Here is a tiny trained network, its code and every weight. The questions are about switching its units off for an input and a target symbol, where a switched-off unit gives its printed mean instead of its output.

import numpy as np


def w(rows, s, z=0):
    codes = np.array(rows[::2]) - 128.0
    scale = np.full(codes.shape[1], s)
    scale[-1] = z or s
    return codes * scale


def norm(h):
    return h / np.sqrt((h * h).mean(-1, keepdims=True) + 1e-5)


def f(y):
    return np.maximum(y, 0)


def softmax(a):
    e = np.exp(a - a.max(-1, keepdims=True))
    return e / e.sum(-1, keepdims=True)


def log_softmax(a):
    a = a - a.max(-1, keepdims=True)
    return a - np.log(np.exp(a).sum(-1, keepdims=True))


def net(x, mask):
    ids = ['ΠΣΦαβγζμτψ'.index(c) for c in x.split()]
    T = len(ids)
    res = E[ids] + P[:T]
    u = 0
    for l in range(3):
        r = norm(res)
        for j in range(2):
            rows = slice(2 * j, 2 * j + 2)
            q, k, v = (r @ M[l][rows].T for M in (Q, K, V))
            z = softmax(np.where(np.tri(T) > 0, q @ k.T / 2**0.5, -1e9)) @ v
            o = O[l][rows]
            res = res + np.where(mask[u + j], z, o[:, -1]) @ o[:, :-1]
        u += 2
        y = f(norm(res) @ A[l][:, :-1].T + A[l][:, -1])
        res = res + np.where(mask[u : u + 4], y, B[l][:, -1]) @ B[l][:, :-1]
        u += 4
    return log_softmax(norm(res)[-1] @ U[:, :-1].T + U[:, -1])


Q, K, V, O, A, B = {}, {}, {}, {}, {}, {}
E = w([
[108,124,61,142,38,96,82,148,150,62],'Π',
[110,64,142,217,12,72,105,123,154,49],'Σ',
[72,53,197,152,172,70,107,104,227,151],'Φ',
[78,212,59,109,130,119,83,86,195,157],'α',
[157,2,236,120,130,89,97,132,10,36],'β',
[86,176,110,85,152,79,69,78,34,87],'γ',
[115,175,111,106,140,76,153,228,157,99],'ζ',
[189,207,115,233,99,183,177,87,190,79],'μ',
[178,79,147,91,199,152,123,150,165,36],'τ',
[221,122,206,252,71,155,117,76,66,85],'ψ',
],0.013)
P = w([
[175,73,87,71,81,52,183,84,100,162],'0',
[82,108,114,96,76,57,154,93,138,87],'1',
[169,133,132,76,99,66,148,102,124,146],'2',
[144,105,65,160,150,71,125,129,107,147],'3',
[65,148,143,133,110,110,136,112,132,78],'4',
[169,159,156,90,130,109,76,156,139,147],'5',
[113,124,82,193,196,134,93,174,85,145],'6',
[52,182,196,160,138,168,101,145,133,66],'7',
[166,184,162,138,150,157,39,184,126,128],'8',
[94,145,100,249,223,159,61,198,86,104],'9',
],0.013)
Q[0] = w([
[3,102,114,146,155,143,212,101,121,68],'0.h0',
[104,111,69,207,192,119,90,157,104,126],'0.h0',
[95,156,166,117,101,112,82,109,132,78],'0.h1',
[126,122,84,193,159,85,59,134,117,107],'0.h1',
],0.012)
K[0] = w([
[194,189,236,35,49,95,54,127,183,116],'0.h0',
[1,159,217,146,139,210,68,155,139,43],'0.h0',
[169,160,155,116,185,172,129,178,141,180],'0.h1',
[89,183,164,160,188,178,100,171,143,77],'0.h1',
],0.0095)
V[0] = w([
[122,196,169,43,207,108,141,93,111,169],'0.h0',
[66,136,254,181,173,94,190,89,66,109],'0.h0',
[160,126,125,97,120,143,205,242,138,93],'0.h1',
[67,163,175,156,121,56,142,182,95,199],'0.h1',
],0.0074)
O[0] = w([
[192,95,82,113,123,106,26,158,176,155,119],'0.h0',
[167,156,230,56,59,116,139,96,168,123,71],'0.h0',
[157,179,140,174,175,2,154,88,123,117,252],'0.h1',
[137,124,173,140,54,86,135,222,87,214,235],'0.h1',
],0.0094,0.0046)
A[0] = w([
[104,116,95,182,118,152,90,143,153,192,2],'0.n0',
[150,225,125,172,91,120,147,42,202,192,48],'0.n1',
[100,70,143,224,150,175,220,106,255,228,198],'0.n2',
[125,181,100,90,179,160,72,74,82,95,254],'0.n3',
],0.0049,0.0026)
B[0] = w([
[97,125,175,98,103,112,152,209,115,133,160],'0.n0',
[103,137,12,109,140,187,132,253,144,202,185],'0.n1',
[101,140,107,135,48,144,182,232,215,59,167],'0.n2',
[108,160,152,153,95,135,172,236,180,54,253],'0.n3',
],0.006,0.0026)
Q[1] = w([
[71,97,174,202,46,133,38,172,232,93],'1.h0',
[231,63,96,78,174,96,124,155,153,162],'1.h0',
[174,157,99,212,59,128,149,122,84,70],'1.h1',
[72,193,165,174,64,86,80,215,77,2],'1.h1',
],0.0078)
K[1] = w([
[92,204,222,121,190,154,21,184,35,130],'1.h0',
[56,99,51,114,122,82,108,56,113,142],'1.h0',
[45,188,190,129,113,116,36,101,150,200],'1.h1',
[89,135,210,152,254,177,113,144,151,232],'1.h1',
],0.0068)
V[1] = w([
[151,50,158,206,80,161,180,154,222,194],'1.h0',
[170,80,152,192,134,136,45,61,22,81],'1.h0',
[154,91,106,60,86,113,120,178,1,46],'1.h1',
[139,252,68,99,69,163,88,92,74,138],'1.h1',
],0.006)
O[1] = w([
[103,108,132,163,181,147,161,2,136,224,2],'1.h0',
[183,115,122,99,117,184,180,139,88,137,4],'1.h0',
[210,238,97,83,126,118,174,160,79,44,188],'1.h1',
[92,218,87,154,102,133,18,62,44,65,128],'1.h1',
],0.0064,0.0031)
A[1] = w([
[112,167,111,124,1,121,135,105,76,200,254],'1.n0',
[83,95,151,56,166,136,116,147,30,157,108],'1.n1',
[166,165,113,103,242,160,157,193,129,153,189],'1.n2',
[203,41,162,227,35,142,128,96,44,82,66],'1.n3',
],0.0074,0.0037)
B[1] = w([
[53,150,174,111,200,115,135,178,254,154,250],'1.n0',
[150,67,133,114,36,89,128,187,178,84,145],'1.n1',
[66,126,129,200,94,66,69,46,141,55,253],'1.n2',
[108,217,95,51,209,145,112,133,110,141,198],'1.n3',
],0.0092,0.0047)
Q[2] = w([
[90,125,154,89,112,126,173,60,126,113],'2.h0',
[212,111,73,113,101,155,147,70,106,204],'2.h0',
[71,156,163,174,99,110,112,247,147,118],'2.h1',
[115,191,144,120,180,73,104,155,150,49],'2.h1',
],0.011)
K[2] = w([
[131,122,54,68,134,138,194,83,110,149],'2.h0',
[92,75,30,6,119,48,171,98,134,127],'2.h0',
[128,162,255,204,148,162,37,169,58,114],'2.h1',
[166,57,219,210,153,156,95,149,111,70],'2.h1',
],0.0086)
V[2] = w([
[59,106,153,35,168,93,72,93,37,127],'2.h0',
[91,63,118,108,2,71,136,113,171,104],'2.h0',
[114,136,120,154,46,130,135,202,22,189],'2.h1',
[82,215,76,109,105,120,153,125,234,128],'2.h1',
],0.0083)
O[2] = w([
[126,126,104,178,201,174,140,251,139,137,99],'2.h0',
[50,106,207,119,151,105,86,136,104,50,172],'2.h0',
[59,123,98,43,63,85,160,126,110,158,100],'2.h1',
[159,114,159,192,48,152,107,160,95,143,253],'2.h1',
],0.012,0.0059)
A[2] = w([
[96,77,116,85,126,254,117,107,124,85,254],'2.n0',
[133,36,34,154,175,71,32,152,93,156,95],'2.n1',
[225,124,109,144,133,197,146,100,106,208,141],'2.n2',
[121,98,117,216,31,142,77,112,66,153,105],'2.n3',
],0.0098,0.0077)
B[2] = w([
[155,82,74,79,105,255,151,77,149,145,187],'2.n0',
[83,213,172,116,153,123,97,109,223,161,254],'2.n1',
[115,117,139,144,89,51,95,142,140,184,150],'2.n2',
[103,172,125,87,149,112,117,98,109,185,241],'2.n3',
],0.013,0.005)
U = w([
[51,99,9,188,148,120,168,123,28,123,151],'Π',
[76,170,185,170,123,177,239,141,89,123,77],'Σ',
[129,22,206,115,111,122,120,141,181,177,95],'Φ',
[40,142,72,137,147,178,42,131,173,170,131],'α',
[144,175,148,11,195,127,190,122,156,116,100],'β',
[159,124,100,74,39,141,72,213,124,67,3],'γ',
[104,166,135,157,142,8,113,172,116,139,242],'ζ',
[147,151,121,118,61,102,121,2,95,123,98],'μ',
[165,129,97,200,186,129,93,97,149,51,104],'τ',
[210,149,85,136,116,120,183,158,171,193,138],'ψ',
],0.0082,0.0028)

Each question gives the input, a string of symbols that net reads in full, and the target symbol t.
The units are the heads (2 rows each of Q, K, V and O) and the neurons (one row each of A and B). Each row of codes is followed by its name. A weight is (code - 128) times the scale printed after its matrix; where a second scale follows, it is the last column's (O, A, B and U).
mask holds one flag per unit, layer by layer, with each layer's heads first. A switched-off unit (its flag False) gives its mean, the last column of its rows in O or B, instead of its output. The means were averaged over made-up inputs and are rounded, as every weight is.
A unit's drop is (log p(t) with every unit on - log p(t) with that unit switched off) / (log p(t) with every unit on - log p(t) with every unit switched off).
The circuit of an input: a set's keep is (log p(t) with only the set's units on - log p(t) with every unit switched off) / (log p(t) with every unit on - log p(t) with every unit switched off). Starting from the 12 units with the biggest drops (on a tie, the unit counted first), units are removed one at a time, each time the one whose removal leaves the highest keep (on an exact tie, the one counted first), for as long as the keep stays at least 0.8.
circuit, biggest first: the units of the circuit, biggest drop first
unit that matters most: the unit with the biggest drop
which heads matter: for each layer, one digit per head in row order, 1 if its drop is at least 0.15 and else 0, layers parted by /
input α ζ β γ ζ, target β: which heads matter	10 / 00 / 01
input α γ γ, target γ: circuit, biggest first	0.h1; 1.n1
input Σ β ψ γ τ Π, target τ: unit that matters most	0.h1
input β α α β α ζ γ γ α ζ, target γ: which heads matter	10 / 10 / 00
input τ ζ α, target τ: which heads matter	01 / 00 / 01
input β ζ ζ ζ ζ μ γ Φ, target Φ: which heads matter	00 / 01 / 00
input τ Σ α α ψ α γ, target ψ: which heads matter	10 / 00 / 10
input Φ ζ τ γ, target τ: circuit, biggest first	2.h1; 0.h1
input β γ ζ β, target β: which heads matter	00 / 00 / 01
input τ τ β, target τ: circuit, biggest first	0.h1; 2.h1
input ζ α α α α β, target α: circuit, biggest first	0.h0; 0.h1; 2.n1
input γ α β, target γ: which heads matter	01 / 01 / 00
input β ζ τ α ψ Σ, target α: which heads matter	11 / 01 / 00
input ζ ψ α γ α α Σ Φ α Φ, target Φ: unit that matters most	0.h0
input γ τ γ α Σ, target γ: circuit, biggest first	1.h0; 0.h1
input Φ τ ψ Π γ Σ ζ Σ α ζ, target Σ: which heads matter	10 / 00 / 00
input ζ α β τ μ ψ ψ τ, target ψ: circuit, biggest first	2.h0; 1.n3
input τ ζ γ, target τ: which heads matter	01 / 00 / 01
input α α Π, target α: circuit, biggest first	0.h1; 0.h0
input α ζ ζ ζ ζ Φ ζ Σ, target Φ: unit that matters most	1.h1
input Π α α μ γ, target μ: which heads matter	01 / 00 / 10
input μ ζ β, target μ: which heads matter	11 / 00 / 10
input Σ μ ψ, target ψ: which heads matter	01 / 00 / 10
input ζ ζ ζ ζ Π Σ β, target Π: circuit, biggest first	0.h0; 2.n1
input ψ Σ ζ, target ψ: circuit, biggest first	1.n3; 2.h0; 1.h0
